How the nodes are linked:
J546: z>J54, b>J456, n>J575, q>J894, i>J787, a>J902
J686: z>J14, b>J491, n>J607, q>J792, i>J562, a>J755
J388: z>J380, b>J948, n>J480, q>J543, i>J866, a>J899
J603: z>J585, b>J219, n>J553, q>J439, i>J168, a>J816
J507: z>J104, b>J368, n>J695, q>J834, i>J712, a>J393
J54: z>J632, b>J613, n>J802, q>J926, i>J50, a>J722
J266: z>J457, b>J156, n>J971, q>J216, i>J169, a>J646
J564: z>J630, b>J283, n>J603, q>J168, i>J170, a>J219
J981: z>J142, b>J836, n>J845, q>J380, i>J795, a>J471
J972: z>J369, b>J499, n>J154, q>J195, i>J202, a>J728
J278: z>J714, b>J543, n>J141, q>J553, i>J603, a>J630
J630: z>J866, b>J278, n>J585, q>J869, i>J816, a>J141
J258: z>J795, b>J574, n>J388, q>J866, i>J999, a>J948
J14: z>J697, b>J202, n>J519, q>J977, i>J773, a>J195
J316: z>J686, b>J773, n>J979, q>J349, i>J399, a>J977
J894: z>J926, b>J696, n>J493, q>J454, i>J895, a>J199
J216: z>J600, b>J369, n>J499, q>J441, i>J697, a>J375
J202: z>J874, b>J441, n>J195, q>J316, i>J607, a>J14
J722: z>J503, b>J54, n>J456, q>J451, i>J253, a>J802
J298: z>J399, b>J776, n>J503, q>J546, i>J802, a>J632
J895: z>J793, b>J558, n>J454, q>J555, i>J845, a>J142
J499: z>J169, b>J375, n>J728, q>J14, i>J441, a>J972
J253: z>J546, b>J50, n>J451, q>J855, i>J493, a>J926
J869: z>J219, b>J553, n>J170, q>J84, i>J161, a>J415
J199: z>J451, b>J894, n>J793, q>J76, i>J142, a>J493
J816: z>J283, b>J603, n>J869, q>J161, i>J968, a>J553
J565: z>J161, b>J104, n>J368, q>J771, i>J910, a>J133
J993: z>J448, b>J399, n>J776, q>J722, i>J613, a>J349
J716: z>J776, b>J503, n>J54, q>J50, i>J902, a>J613
J496: z>J168, b>J161, n>J104, q>J863, i>J393, a>J84
J553: z>J564, b>J816, n>J415, q>J496, i>J439, a>J869
J613: z>J298, b>J716, n>J722, q>J253, i>J575, a>J54
J935: z>J553, b>J170, n>J968, q>J133, i>J104, a>J168
J154: z>J375, b>J728, n>J697, q>J491, i>J195, a>J874
J245: z>J971, b>J600, n>J369, q>J874, i>J728, a>J169
J394: z>J388, b>J105, n>J714, q>J585, i>J630, a>J999
J519: z>J441, b>J195, n>J686, q>J562, i>J977, a>J491
J787: z>J50, b>J451, n>J894, q>J895, i>J379, a>J696
J695: z>J133, b>J393, n>J910, q>J156, i>J834, a>J863
J632: z>J993, b>J298, n>J716, q>J902, i>J456, a>J503
J156: z>J712, b>J956, n>J646, q>J369, i>J245, a>J266
J195: z>J523, b>J14, n>J491, q>J979, i>J316, a>J519
J491: z>J202, b>J519, n>J755, q>J448, i>J979, a>J686
J161: z>J935, b>J439, n>J84, q>J695, i>J507, a>J496
J910: z>J507, b>J863, n>J771, q>J646, i>J156, a>J844
J265: z>J471, b>J555, n>J795, q>J899, i>J948, a>J167
J874: z>J499, b>J154, n>J523, q>J686, i>J519, a>J697
J575: z>J802, b>J902, n>J253, q>J493, i>J894, a>J50
J102: z>J555, b>J795, n>J574, q>J394, i>J480, a>J380
J454: z>J379, b>J142, n>J836, q>J167, i>J555, a>J76
J844: z>J393, b>J910, n>J712, q>J971, i>J266, a>J771
J169: z>J121, b>J245, n>J216, q>J697, i>J154, a>J369
J866: z>J105, b>J714, n>J543, q>J219, i>J283, a>J289
J457: z>J910, b>J712, n>J956, q>J600, i>J121, a>J834
J776: z>J914, b>J349, n>J632, q>J456, i>J722, a>J298
J968: z>J415, b>J168, n>J161, q>J507, i>J133, a>J439
J289: z>J394, b>J866, n>J278, q>J603, i>J564, a>J543
J714: z>J480, b>J999, n>J289, q>J564, i>J585, a>J866
J562: z>J773, b>J979, n>J792, q>J632, i>J776, a>J448
J375: z>J245, b>J216, n>J972, q>J202, i>J523, a>J499
J793: z>J696, b>J493, n>J379, q>J981, i>J76, a>J855
J170: z>J816, b>J415, n>J168, q>J565, i>J84, a>J935
J899: z>J574, b>J388, n>J105, q>J278, i>J289, a>J480
J914: z>J979, b>J792, n>J993, q>J613, i>J503, a>J399
J448: z>J316, b>J562, n>J914, q>J503, i>J298, a>J792
J926: z>J902, b>J253, n>J787, q>J379, i>J793, a>J451
J104: z>J439, b>J84, n>J133, q>J844, i>J863, a>J565
J971: z>J956, b>J646, n>J604, q>J499, i>J216, a>J121
J555: z>J981, b>J475, n>J167, q>J388, i>J258, a>J265
J773: z>J491, b>J607, n>J977, q>J993, i>J914, a>J316
J141: z>J289, b>J630, n>J283, q>J415, i>J553, a>J585
J283: z>J278, b>J585, n>J219, q>J935, i>J415, a>J564
J480: z>J258, b>J899, n>J394, q>J630, i>J543, a>J105
J142: z>J855, b>J895, n>J76, q>J265, i>J475, a>J454
J834: z>J844, b>J457, n>J156, q>J245, i>J604, a>J956
J439: z>J170, b>J968, n>J496, q>J393, i>J368, a>J161
J902: z>J722, b>J546, n>J50, q>J199, i>J696, a>J575
J755: z>J195, b>J686, n>J773, q>J914, i>J448, a>J607
J167: z>J845, b>J265, n>J102, q>J480, i>J388, a>J795
J393: z>J565, b>J507, n>J863, q>J956, i>J457, a>J695
J836: z>J895, b>J76, n>J471, q>J102, i>J167, a>J981
J977: z>J755, b>J316, n>J562, q>J776, i>J993, a>J979
J133: z>J496, b>J565, n>J507, q>J712, i>J844, a>J368
J168: z>J869, b>J935, n>J439, q>J368, i>J565, a>J968
J585: z>J543, b>J141, n>J564, q>J170, i>J869, a>J283
J523: z>J728, b>J697, n>J202, q>J607, i>J686, a>J441
J503: z>J349, b>J632, n>J613, q>J575, i>J546, a>J716
J979: z>J607, b>J977, n>J448, q>J298, i>J349, a>J562
J795: z>J475, b>J167, n>J380, q>J105, i>J899, a>J102
J558: z>J493, b>J379, n>J142, q>J475, i>J471, a>J895
J380: z>J265, b>J102, n>J258, q>J999, i>J105, a>J574
J845: z>J76, b>J471, n>J555, q>J258, i>J380, a>J475
J855: z>J894, b>J793, n>J558, q>J471, i>J836, a>J379
J574: z>J167, b>J380, n>J948, q>J714, i>J394, a>J258
J696: z>J253, b>J787, n>J199, q>J142, i>J558, a>J894
J607: z>J519, b>J755, n>J316, q>J399, i>J792, a>J773
J646: z>J834, b>J266, n>J121, q>J375, i>J369, a>J971
J475: z>J836, b>J845, n>J265, q>J948, i>J574, a>J555
J802: z>J716, b>J722, n>J546, q>J787, i>J926, a>J456
J369: z>J604, b>J169, n>J375, q>J523, i>J874, a>J216
J948: z>J102, b>J258, n>J899, q>J289, i>J714, a>J388
J415: z>J603, b>J869, n>J935, q>J104, i>J496, a>J170
J712: z>J863, b>J771, n>J834, q>J604, i>J971, a>J457
J728: z>J216, b>J972, n>J874, q>J519, i>J14, a>J154
J84: z>J968, b>J496, n>J565, q>J910, i>J695, a>J104
J471: z>J454, b>J981, n>J475, q>J574, i>J102, a>J845
J956: z>J771, b>J834, n>J266, q>J169, i>J600, a>J156
J493: z>J787, b>J199, n>J855, q>J836, i>J454, a>J793
J451: z>J575, b>J926, n>J696, q>J558, i>J855, a>J787
J368: z>J84, b>J133, n>J393, q>J457, i>J771, a>J507
J105: z>J948, b>J480, n>J999, q>J141, i>J278, a>J394
J121: z>J156, b>J971, n>J600, q>J972, i>J375, a>J604
J379: z>J199, b>J855, n>J895, q>J845, i>J981, a>J558
J399: z>J562, b>J914, n>J349, q>J54, i>J716, a>J993
J863: z>J368, b>J695, n>J844, q>J266, i>J956, a>J910
J600: z>J646, b>J604, n>J169, q>J154, i>J972, a>J245
J456: z>J613, b>J802, n>J902, q>J696, i>J451, a>J546
J771: z>J695, b>J844, n>J457, q>J121, i>J646, a>J712
J697: z>J972, b>J874, n>J441, q>J755, i>J491, a>J523
J792: z>J977, b>J448, n>J399, q>J716, i>J632, a>J914
J349: z>J792, b>J993, n>J298, q>J802, i>J54, a>J776
J543: z>J999, b>J289, n>J630, q>J816, i>J219, a>J278
J604: z>J266, b>J121, n>J245, q>J728, i>J499, a>J600
J219: z>J141, b>J564, n>J816, q>J968, i>J935, a>J603
J999: z>J899, b>J394, n>J866, q>J283, i>J141, a>J714
J76: z>J558, b>J454, n>J981, q>J795, i>J265, a>J836
J441: z>J154, b>J523, n>J14, q>J773, i>J755, a>J202
J50: z>J456, b>J575, n>J926, q>J793, i>J199, a>J253

The rows follow the links: the fewer symbols apart two nodes are, the more alike their rows tend to be.

Each row is also shifted at random along 5 hidden directions that mean nothing.

Some nodes, each with a row of numbers:
J562: [  64   -4  -45   28   11   -5  -14    7   -3   -9   20   28   17    2   29  -22   38   11  -36   29  -46  -95   -7  -74  -43  -14   -2   42   27   -6   -3  -59   -8   14  -27   10   -3  -19  -13  -15   31   35   -4   87   25  -31   71  -31  -44  -47    5  -63]
J266: [  33   -4   11    2    3  -18   -2   37  -21  -13   19    3    0   18   -8  -10   -1   31   -8   -5   -6   17    4  -13  -17  -32   20    7    6   12   10    5   13  -11  -16   18   -9    9    9   11   -7   14   19  -21    1    3    4  -13   -5    4    6    3]
J575: [   3  -27   13   10  -48   23   18  -25   11    1  -66  -33  -11  -24   -1   -8   -1  -26   20   24    8   -1    3  -14   23   18    2    5   -6    0    0    9   -9   23    1    4  -18  -18  -22  -28   21   26   12   25    0    5    1   -9    2   38   13   29]
J253: [  84  -18    9   16  -50   30   17  -26   27   17  -62  -34   -3  -41    8   -7   -3  -29    8   38    3    0   -4    0   30   32   -1    1    4   -2  -27   -9   -1   30    5   -4  -28  -18  -13  -16   25  -13   -4   49    5   17  -11  -17  -21   25   10   16]
J104: [ -28   21  -12   -4   30  -22  -13   21  -13    8   38   29    2   23   -9   11    4   20  -14  -19    3   -9    3   19  -13   -9    2   -7    3    4   -9   -9   12  -20    4   -9   26   17   18   20  -22  -24   -8  -15    0    3   -8   12    1  -25  -11  -19]
J141: [  74   -6   31    6   -6    5    4    6  -16    7  -15    3   23   17   -9   25  -15    6  -21   -5    3  -13   22  -12  -35   -8    1   -3   12    4   23  -16   -5   14   10   -9   -7   16    7   -8  -17   12   13   33  -26    2   10   25    7   -4   15    8]
J716: [ -22    1  -15    3   -5   18    1  -14   41    8    4  -11    0  -32   15  -20   19  -23    7   24  -18   32  -22   21   33   28   -5    6   11  -21  -23   -2    5   16   -9   -5  -18  -15   -5    7   17  -23  -23   34    8    8   -6  -20  -15   -5   -3  -18]
J399: [ -60    0  -45   -9    3   -1   -2  -10    1  -21    8   -6  -38  -11    8  -28   23  -12   29    5    0  -15   -9   -2   28    9    2   -2  -20   -3  -15   21   -3  -16  -10   19   17  -15  -18   -8   22   14    0  -38   23  -19   -1  -22   -1   -2  -13   -5]
J585: [ -46   24  -47  -11   15    2   -7   -4  -21    9   20   10  -33   15  -11   18   17   -6    5   -5   18  -44   26   52   12   41    6  -41  -10    2  -40   -7   18  -18   28   -6   50   23    4   -2  -19  -42  -11   -3   -6   -9  -35   30    7  -51  -13  -19]
J722: [-208   14  -70   -1    3   16   -3  -26   31   12    9    1  -38  -19    5  -16   55  -35   25   23   -9  -10   -9   61   61   67    0  -13    1  -25  -55   -2   18    1    8  -12   33  -10  -15   -2   11  -37  -34   43   13   -2  -24    1   -1  -35  -17  -40]
J379: [-116  -19  -35   10  -39   10   12  -40  -22    2  -81   -3  -43    5  -15    8   21  -33   29   12   26 -100   29  -22   12   32    0   -3  -26    7   -8   -4  -15    2   20   -2   45  -13  -38  -55   15   49   15   34    5  -20   12   21   19   12    1   12]
J168: [ -33   30   -4   -5   19   -8   -9    9   17   34   28   15    3   -1  -11   18   -2    6  -11   -8   12   31   -6   71   25   25   -2  -23    6   -1  -43   -8   26  -12   19  -27   18   19   28   35  -27  -82  -31   -5   -1   31  -48   15   -6  -20  -16  -14]
J697: [  34    9   12  -10    6   -2   -3   14    8  -13   39  -23    8  -19   19  -19  -25   26   -2   -2  -10   63  -28   13   23  -17    2   -1   -3   11  -14   19   10   -9  -10   16  -34   -6   14   33   12  -40   -7  -66   19    9  -25  -35  -18   11   -4   12]
J245: [  94  -28   54   20  -48   -7   17   34  -14    0  -46  -25    8   -3  -15  -12  -21   30   -6   14    3   37    3  -28   -4  -37   27   20    8   25    9    7   14    9  -19   19  -44   -3    5    3    3   22   34   -3    2   30   -3  -28  -15   59   21   40]
J972: [ -21  -29   23   19  -54  -10   16   21  -30   -7  -61  -22  -18    6  -19  -13   -7   25    9   13   12   -8   11  -32    8  -25   28   19   -7   31   -1    9   13   -1  -11   23  -14  -10  -12  -16   11   37   37  -10   13   15   -1  -22   -6   56   15   38]
J574: [   3   -4   32  -19   32    3   -2  -14   -2  -18   18   12   27   21    1   20  -18  -14    1  -34    0   18    6  -24  -43  -23  -22    0   -3  -17   71   18  -34    4    2   -8   -1    8   -2  -11  -16   49   10  -19  -33  -23   32   34   41    0    6   12]
J979: [  66   14  -18  -10   27    1  -12    0   28  -13   55   -4   10  -28   33  -27   -2    4   -5    5  -24   32  -36   -3   12   -8  -12    7    2   -9  -13    4   -3   -4  -18   11  -23  -13    8   26   22  -30  -23  -34   24   -7    2  -38  -26  -17  -12  -20]
J728: [ -10  -13    9   -4  -22  -10    8   18  -32  -26   -8  -26  -21    4   -3  -17  -18   28   14   -4    9   13    1  -18   11  -27   19    2  -20   28    3   28    7  -17   -8   32  -13   -6   -6   -1   12   18   28  -72   16   -2  -12  -25    0   34    5   35]
J613: [ -56   -5   -5    3   -7   17    4  -16   37    4   -6  -13    2  -26   11  -16   16  -23   10   19  -15   37  -19   15   29   23   -5    8   10  -20   -9    4    0   17   -8   -6  -19  -15   -8    2   14   -8  -16   31    4    8   -1  -13   -4    6    1   -9]
J394: [ -51  -12   51  -15   -2    4   11   -8   -2   -2  -24   -5    9   17  -22   23  -22  -14   17  -28   22   51   15   12  -10   -8   -5  -11   -8   -8   51   33  -15    4   11  -12   -1   13    0   -9  -27   33   18  -22  -38    6   -5   40   48   35   10   40]
J388: [  66   18  -64    7   16    9  -11  -11   -2   18    9   27  -19    3    1   11   41  -26  -11   19   -1  -91   25   16  -11   46   -1  -22   10  -14  -42  -43    6    2   16  -13   46   13   -2  -16   -4  -23  -20   75   -4  -17    4   21  -17  -73  -10  -53]
J836: [ -68   10   20   -1   25   15   -5  -31   50   24   10   17   44  -12   13   20   -2  -28  -14   -6  -15   34  -21   18   -2   18  -34   11   19  -33   20  -15  -18   25    9  -41  -10   -5    7    9   -8  -20  -35   54  -17    8   13   25   13   -8   -3  -20]
J787: [ 104  -15   14   16  -10   26    2  -22   12   -3  -14  -10   41  -14   30    3   -8  -11  -28   22  -30  -31   -5  -54  -35   -1  -16   23   22  -10   24  -35  -25   39   -5   -3  -37  -16  -11  -20   24   24   -1   74   -6  -18   47   -6  -19  -13   19  -14]
J869: [  12   24   -4  -19   22   -5   -6    5  -11    5   35    2   -7    8   -5   18  -18   10   -1  -21   17   16    6   46    8    9   -2  -34  -11    7  -18   11   10  -20   22   -6   18   21   18   21  -22  -50  -11  -53   -6    3  -40   18    8  -22  -12    5]
J555: [ -43   -2    3    5  -11    9    6  -28   27   29  -45   11   -1   -8  -13   15   10  -37   11    4   16   -9    4   18   13   30  -14   -3   -1  -16   -3   -5   -9   12   14  -30   18   -2   -6  -14   -7    0  -14   46  -12   13   -3   26   15   13   -4    1]
J686: [ -38   -2   -8    4  -16   -6    3    1   12    2  -11  -11  -15  -19    3  -21    2    6   12   11    2   15  -20    4   34   -1    5   10   -8    9  -26   10   10   -7   -9    8   -7  -16   -3    9   17  -14   -6  -24   27   13  -14  -30  -15   26   -7    7]
J393: [ -47   -8   29  -22   11  -33    3   26  -48  -32    4    5  -19   40  -27    4  -25   28   24  -47   30   21   16  -23  -21  -56   12   -4  -33   23   52   51   -9  -38   -5   24   18   13    1   -3  -21   57   42 -114   -9  -11    0   13   43   42   -1   49]
J874: [-127    1    1  -17    9  -13   -1   11  -19  -29   31  -15  -14    9    3  -14  -13   27   16  -19   -1   40  -12    6   18  -23    6    0  -18   14   10   36    5  -23   -6   21   -5   -5   -1   13    4    4   11  -86   14   -7  -14  -15   15   18   -4   20]
J133: [ -38   13  -25  -29   44  -33  -14   22  -63  -43   53   20  -30   48  -11    4   -8   30   13  -48   18  -41   22  -21  -34  -41    7  -18  -34   22   31   31  -10  -50    2   29   47   18   -1   -4  -16   39   27 -113    2  -41    7   16   30  -21  -13    9]
J121: [   1   22  -20  -14   68  -18  -25   39  -23  -38  120   23   29   32   28  -10    7   46  -37  -21  -46   10   -9  -18  -49  -40    1    9   22   -5   28  -12    4  -14  -21   21  -10   13   18   30   -7    0   -1  -26    1  -35   32  -11  -10  -69    0  -48]
J695: [   5   -1    1   -1  -10  -26    3   27  -26    2  -17    8  -31   17  -30   -1    0   16   16  -11   29   -5   15    7    6  -17   21   -9  -17   20  -12   18   16  -28   -1   11   25   12    5    3  -15    7   18  -47    5   14  -22    0    6   23   -7   21]
J202: [ -58  -10   24   -9  -16   -9    8    7   -5  -17   -7  -26   -9   -9   -1  -17  -25   19   20  -10    9   54  -18   -2   27  -26    6    7  -20   18    7   39    2  -14   -9   18  -22  -12   -2   11   11    6   13  -80   17   11  -18  -25    7   52   -1   40]
J199: [  28    4  -31    6    7   23   -6  -31    9    0    7    0   13  -13   28    3   11  -19  -16   18  -21  -56   -2  -18  -12   26  -18    2   10  -12   -8  -33  -16   22    8   -7   -1  -11  -12  -17   21   -6  -17   57    4  -25   25    2  -16  -43    2  -32]
J816: [ -15    2   11   -8   -9   -5    5    3  -28    4  -19   -3  -16   18  -22   21  -17    6    8  -16   31   -9   24   20    1    2    8  -24  -16   17   -2   13    6  -13   21   -1   22   17    4   -5  -20   -6   14  -34  -12    6  -27   26   20   10    0   27]
J632: [   0   -9   -5   -7   -8   11    5  -12   19  -14   -4  -20  -10  -23   12  -22    4  -17   22   10   -6   31  -16   -3   23    4   -2    3   -8   -9    1   23   -7    4  -12   12  -17  -16  -11   -2   20   11    0  -20    9   -4   -1  -22   -1   17   -1   10]
J993: [ -75   11  -47  -22   59   -5  -20   -5   -8  -51   86   14    1   13   35  -23   20    4    2  -19  -36  -19  -16  -36  -24  -20  -15   11   -6  -17   35   10  -24  -15  -19   23    9  -11  -13   -2   18   38   -4  -40   12  -57   45  -12    9  -50   -9  -38]

Where do the symbols, taken in turn from left to right, take each start?
Answers are names.
[  73    8   -7   10   10    8   -5    3   -6   16   10   17   19   14    0   22   10   -3  -29    7   -9  -42   21    2  -33   16   -1   -8   23   -7   -4  -40    3   16   11  -15    9   17    9   -5  -14  -12   -6   72  -19   -5   13   24   -9  -47    7  -30]
z i z z a n i => J283
[  16   17    5  -18   24  -16   -7   12  -23   -5   32    8   -3   19   -8   15  -23   19   -1  -29   18    8    7   18   -9  -15   -1  -21  -16   13    4   15    3  -25   12    2   18   18   16   16  -21  -20    2  -68   -4   -2  -22   15   13   -7  -10   13]
q b z i n i b => J956
[   6    4   -9   14  -32  -16    6   15  -12   36  -51    9  -34    4  -36   10    7    4    9    9   37  -30   19   34   27   18   20  -16  -11   21  -53   -7   29  -17   15  -10   35   12    8    2  -16  -32    1    5    9   35  -43    7  -10   20   -9   13]
i a z z => J496
[ -41  -10   64   22  -17  -20    7   35   26   37  -30   16   31    6  -31    6   -3   17  -15    0    1   78  -10   18    3  -22   12   27   29   -2    9   -5   22   11  -14  -25  -26    7   23   27  -29   -7    1   44  -13   57   -8    3    1   53   10   12]
z n i z n z => J910
[-117    6   16  -20   30   -2   -3   -3  -20  -13   27   10    9   36  -12   28   -9    1    2  -37    6   17   19   16  -24   -6   -7  -15   -3   -7   46   18  -10   -7   16   -9   17   20    3   -5  -30   21   10  -23  -33  -16    2   46   46  -14    4    8]
i a z z i b => J219
[  49   -2   50   33  -25   -2    5   15   21   54  -42   16   43    0  -19   28   -9   10  -40   16   -1   13    4   15  -12    5    2   15   39    1  -14  -46   18   29    8  -39  -21   11   24   15  -24  -36  -11   99  -17   49   -5   16  -19   16   13   -5]
z q z a i => J104
[  63   -7   19    4   -2  -19    0   38  -23  -11    9    3    2   17  -11   -8   -5   30   -7   -6   -2   15    6  -20  -21  -37   20    8    5   14   14    6   11  -11  -18   19  -11    9   10   10   -9   20   23  -24   -1    6    6  -13   -5   13    8   10]
i n a a => J216
[ -63  -30   -6   25  -71   -9   19   -2   -7   12 -101  -17  -47  -15  -26  -22   16   -6   33   28   27  -35    5  -21   42    3   23   19  -21   24  -32    9   12   -4   -8   12   10  -23  -25  -27   22   33   22    8   29   22   -9  -28   -9   70    2   34]
a z i n i => J298
[  39   16  -72   -8    0    2   -6   -9   14   -4   17  -13  -52  -36   15  -36   26  -16   28   24    5  -22  -16   29   55   34    7  -20  -23    2  -72   10   15  -22   -4   20   22  -13   -8    8   29  -46  -22  -42   41   -6  -35  -41  -33  -22  -25  -18]
a a q a n => J802
[-150   26  -51   -1   17   -6  -12   -1   29   13   41    8  -19  -20   11  -20   29    2    5   11  -13   18  -30   54   54   32   -2   -2    2   -9  -61   -4   26  -14   -2   -9   15  -10    6   30   10  -67  -39   -5   32   13  -31  -23  -21  -23  -23  -37]
a b q n => J914
[ -58   -8   17    3    2   21    2  -30   21   -1   -5   -5   33   -8   19    9   -6  -17  -11    3  -20    6  -11  -18  -11    7  -22   16   12  -18   31  -11  -22   29    4  -16  -22  -13  -10  -12   10   16   -9   46  -12  -11   30   11   10   -1   11   -6]
b q b q n => J167
[ -49  -12   47  -13    4  -15    5   32  -19  -29   22  -16   10   18   -7   -9  -26   36    6  -25   -2   78   -5   -9   -8  -48   13    9   -4   14   44   41    3  -13  -16   22  -30    5    8   17  -11   28   29  -75   -8    5   -3   -9   21   39   11   37]
b i z z b => J971
[  57   19   20  -25   23   26   -2  -37   52    9   31  -20   27  -41   27    7  -34  -28    5   -8   -1   78  -34   43   29   23  -34  -20   -5  -22   -2   20  -17   11   15  -20  -28   -5   13   26    5  -62  -39  -39   -6    9  -31    1    3    0  -11   10]
q a n z z => J836
